Below is a small trained network, with its code and all its weights. Each question gives an input and a class and asks what happens when units are switched off, that is, made to give their printed mean instead of their output.

import numpy as np


def w(rows, s, z=0):
    codes = np.array(rows[::2]) - 128.0
    scale = np.full(codes.shape[1], s)
    scale[-1] = z or s
    return codes * scale


def norm(h):
    return h / np.sqrt((h * h).mean(-1, keepdims=True) + 1e-5)


def f(y):
    return np.maximum(y, 0)


def log_softmax(a):
    a = a - a.max(-1, keepdims=True)
    return a - np.log(np.exp(a).sum(-1, keepdims=True))


def net(x, mask):
    res = np.array(x, float).reshape(1, 8) / 4 @ E
    u = 0
    for l in range(3):
        y = f(norm(res) @ A[l][:, :-1].T + A[l][:, -1])
        res = res + np.where(mask[u : u + 9], y, B[l][:, -1]) @ B[l][:, :-1]
        u += 9
    return log_softmax(norm(res)[-1] @ U[:, :-1].T + U[:, -1])


A, B = {}, {}
E = w([
[9,69,177,97,136,175,82,136],'x0',
[96,102,142,113,84,182,107,38],'x1',
[102,145,64,130,175,200,34,90],'x2',
[128,155,81,205,113,188,82,180],'x3',
[103,71,186,137,71,101,121,28],'x4',
[174,102,141,188,148,255,161,85],'x5',
[105,122,86,158,61,112,99,53],'x6',
[53,137,66,245,107,79,234,129],'x7',
],0.0061)
A[0] = w([
[97,130,121,132,125,61,158,146,134],'L0N1',
[114,136,119,190,79,88,126,97,74],'L0N2',
[136,89,143,145,160,154,149,142,28],'L0N3',
[167,113,142,75,157,142,70,150,8],'L0N4',
[110,145,50,189,174,217,87,185,5],'L0N5',
[68,128,128,82,90,172,79,122,46],'L0N6',
[4,100,127,83,145,35,91,143,19],'L0N7',
[88,104,152,143,142,203,127,138,145],'L0N8',
[88,126,134,150,74,178,130,117,154],'L0N9',
],0.013,0.0023)
B[0] = w([
[135,190,133,80,101,99,188,143,210],'L0N1',
[170,100,90,123,140,111,79,89,208],'L0N2',
[139,177,176,165,153,100,78,139,155],'L0N3',
[188,126,132,74,175,116,98,129,199],'L0N4',
[110,217,69,170,152,216,132,109,255],'L0N5',
[124,59,105,101,102,159,234,167,197],'L0N6',
[95,248,175,98,29,74,52,150,232],'L0N7',
[133,119,205,153,118,156,153,96,201],'L0N8',
[97,75,132,95,114,141,104,132,198],'L0N9',
],0.014,0.0076)
A[1] = w([
[84,64,131,174,141,140,131,129,59],'L1N1',
[106,161,89,134,105,44,165,154,168],'L1N2',
[84,94,204,184,167,112,107,119,3],'L1N3',
[215,145,107,90,159,107,133,158,130],'L1N4',
[116,124,136,115,195,65,139,111,110],'L1N5',
[145,62,75,189,85,85,78,85,62],'L1N6',
[100,124,168,139,110,146,107,138,60],'L1N7',
[91,127,119,123,145,105,117,55,126],'L1N8',
[131,121,85,172,139,60,249,166,33],'L1N9',
],0.014,0.0021)
B[1] = w([
[106,160,166,83,149,85,74,138,159],'L1N1',
[115,151,200,170,85,70,106,125,254],'L1N2',
[190,122,209,177,145,154,140,81,152],'L1N3',
[99,108,109,91,191,97,117,80,249],'L1N4',
[145,151,83,142,126,156,103,163,159],'L1N5',
[187,143,80,121,51,97,174,117,188],'L1N6',
[132,91,147,125,167,140,169,88,163],'L1N7',
[144,149,123,111,129,125,141,250,166],'L1N8',
[36,74,92,185,209,63,103,75,200],'L1N9',
],0.015,0.0072)
A[2] = w([
[128,59,151,91,100,58,105,110,143],'L2N1',
[176,126,187,174,156,177,156,176,106],'L2N2',
[84,20,143,113,103,183,145,166,3],'L2N3',
[186,92,101,49,215,107,98,200,82],'L2N4',
[166,102,108,75,191,134,155,117,128],'L2N5',
[173,100,41,183,115,32,196,125,90],'L2N6',
[94,32,126,129,108,160,130,175,79],'L2N7',
[85,179,39,193,162,248,115,165,43],'L2N8',
[70,137,96,169,151,82,50,88,89],'L2N9',
],0.013,0.0027)
B[2] = w([
[118,175,95,181,153,166,111,137,224],'L2N1',
[174,115,141,170,127,58,164,100,165],'L2N2',
[169,91,152,40,148,146,163,216,161],'L2N3',
[129,134,102,125,114,173,81,5,200],'L2N4',
[121,160,118,113,112,135,65,138,192],'L2N5',
[143,28,79,145,98,130,119,147,219],'L2N6',
[127,113,145,65,105,166,143,183,148],'L2N7',
[121,217,68,216,161,167,225,169,255],'L2N8',
[85,86,170,78,186,158,156,170,217],'L2N9',
],0.018,0.0089)
U = w([
[113,225,77,198,184,238,196,161,183],'0',
[209,81,250,173,161,148,155,82,5],'1',
[47,49,118,171,222,56,114,138,94],'2',
[186,27,44,152,50,126,110,145,92],'3',
[169,80,188,23,89,246,152,195,58],'4',
[146,157,112,69,190,201,27,35,166],'5',
[69,221,193,89,46,82,77,181,215],'6',
],0.012,0.0026)

Each question gives the input, the list of numbers given to net, and the class t.
The units are the neurons (one row each of A and B). Each row of codes is followed by its name. A weight is (code - 128) times the scale printed after its matrix; where a second scale follows, it is the last column's (A, B and U).
mask holds one flag per neuron, layer by layer. A switched-off neuron (its flag False) gives its mean, the last column of its row in B, instead of its output. The means were averaged over made-up inputs and are rounded, as every weight is.
A unit's drop is (log p(t) with every unit on - log p(t) with that unit switched off) / (log p(t) with every unit on - log p(t) with every unit switched off).
The circuit of an input: a set's keep is (log p(t) with only the set's units on - log p(t) with every unit switched off) / (log p(t) with every unit on - log p(t) with every unit switched off). Starting from the 12 units with the biggest drops (on a tie, the unit counted first), units are removed one at a time, each time the one whose removal leaves the highest keep (on an exact tie, the one counted first), for as long as the keep stays at least 0.8.
units of the circuit, in order: the units of the circuit, biggest drop first
unit that matters most: the unit with the biggest drop
k most important neurons: the k neurons with the biggest drops, biggest first
top k neurons in layer l: the k neurons of layer l with the biggest drops, biggest first
drop when u is switched off: that unit's drop, to one decimal
input [-8,2,4,1,7,-4,-8,0], class 5: 2 most important neurons : L0N6, L0N7
input [8,7,3,-8,-1,-2,6,-3], class 4: units of the circuit, in order : L0N6
input [-6,-1,-3,6,6,-7,6,6], class 3: 3 most important neurons : L0N2, L2N6, L1N6
input [8,7,1,-7,2,4,-4,-3], class 4: units of the circuit, in order : L0N6, L2N3
input [1,-4,-2,2,3,2,2,6], class 3: 3 most important neurons : L0N2, L1N6, L2N6
input [-5,1,-7,-7,8,6,-1,-1], class 3: units of the circuit, in order : L0N7, L2N6, L0N8
input [5,6,7,8,5,2,-7,-7], class 4: 3 most important neurons : L0N6, L2N3, L0N8
input [-4,-2,4,-4,3,-2,2,4], class 6: 2 most important neurons : L0N1, L1N2
input [8,-7,0,5,5,-3,-1,-8], class 5: 3 most important neurons : L0N4, L2N4, L1N2
input [-6,-2,0,7,-7,-8,0,3], class 2: 4 most important neurons : L1N9, L1N2, L0N7, L0N1
input [-6,1,1,6,7,8,2,6], class 3: 2 most important neurons : L1N6, L0N2
input [4,1,-4,-1,4,8,3,-5], class 1: 4 most important neurons : L1N3, L0N8, L2N2, L0N3
input [-7,-3,0,8,6,-6,-2,7], class 2: 2 most important neurons : L1N9, L0N1
input [4,-6,-3,-2,1,-1,3,3], class 6: unit that matters most : L0N7
input [-6,4,5,-8,2,5,6,-2], class 3: 2 most important neurons : L1N6, L0N5
input [7,2,8,-8,1,6,2,5], class 4: top 2 neurons in layer 0 : L0N6, L0N9
input [2,-2,-8,7,-6,-6,-2,0], class 6: top 2 neurons in layer 0 : L0N7, L0N6
input [7,-1,1,3,6,3,7,6], class 4: top 2 neurons in layer 1 : L1N2, L1N8
input [8,8,-6,1,8,8,0,3], class 4: top 2 neurons in layer 0 : L0N9, L0N6
input [8,7,-4,8,-6,-4,8,5], class 6: units of the circuit, in order : L0N7
input [0,-6,4,-6,0,-8,-5,3], class 6: drop when L0N7 is switched off : 0.4
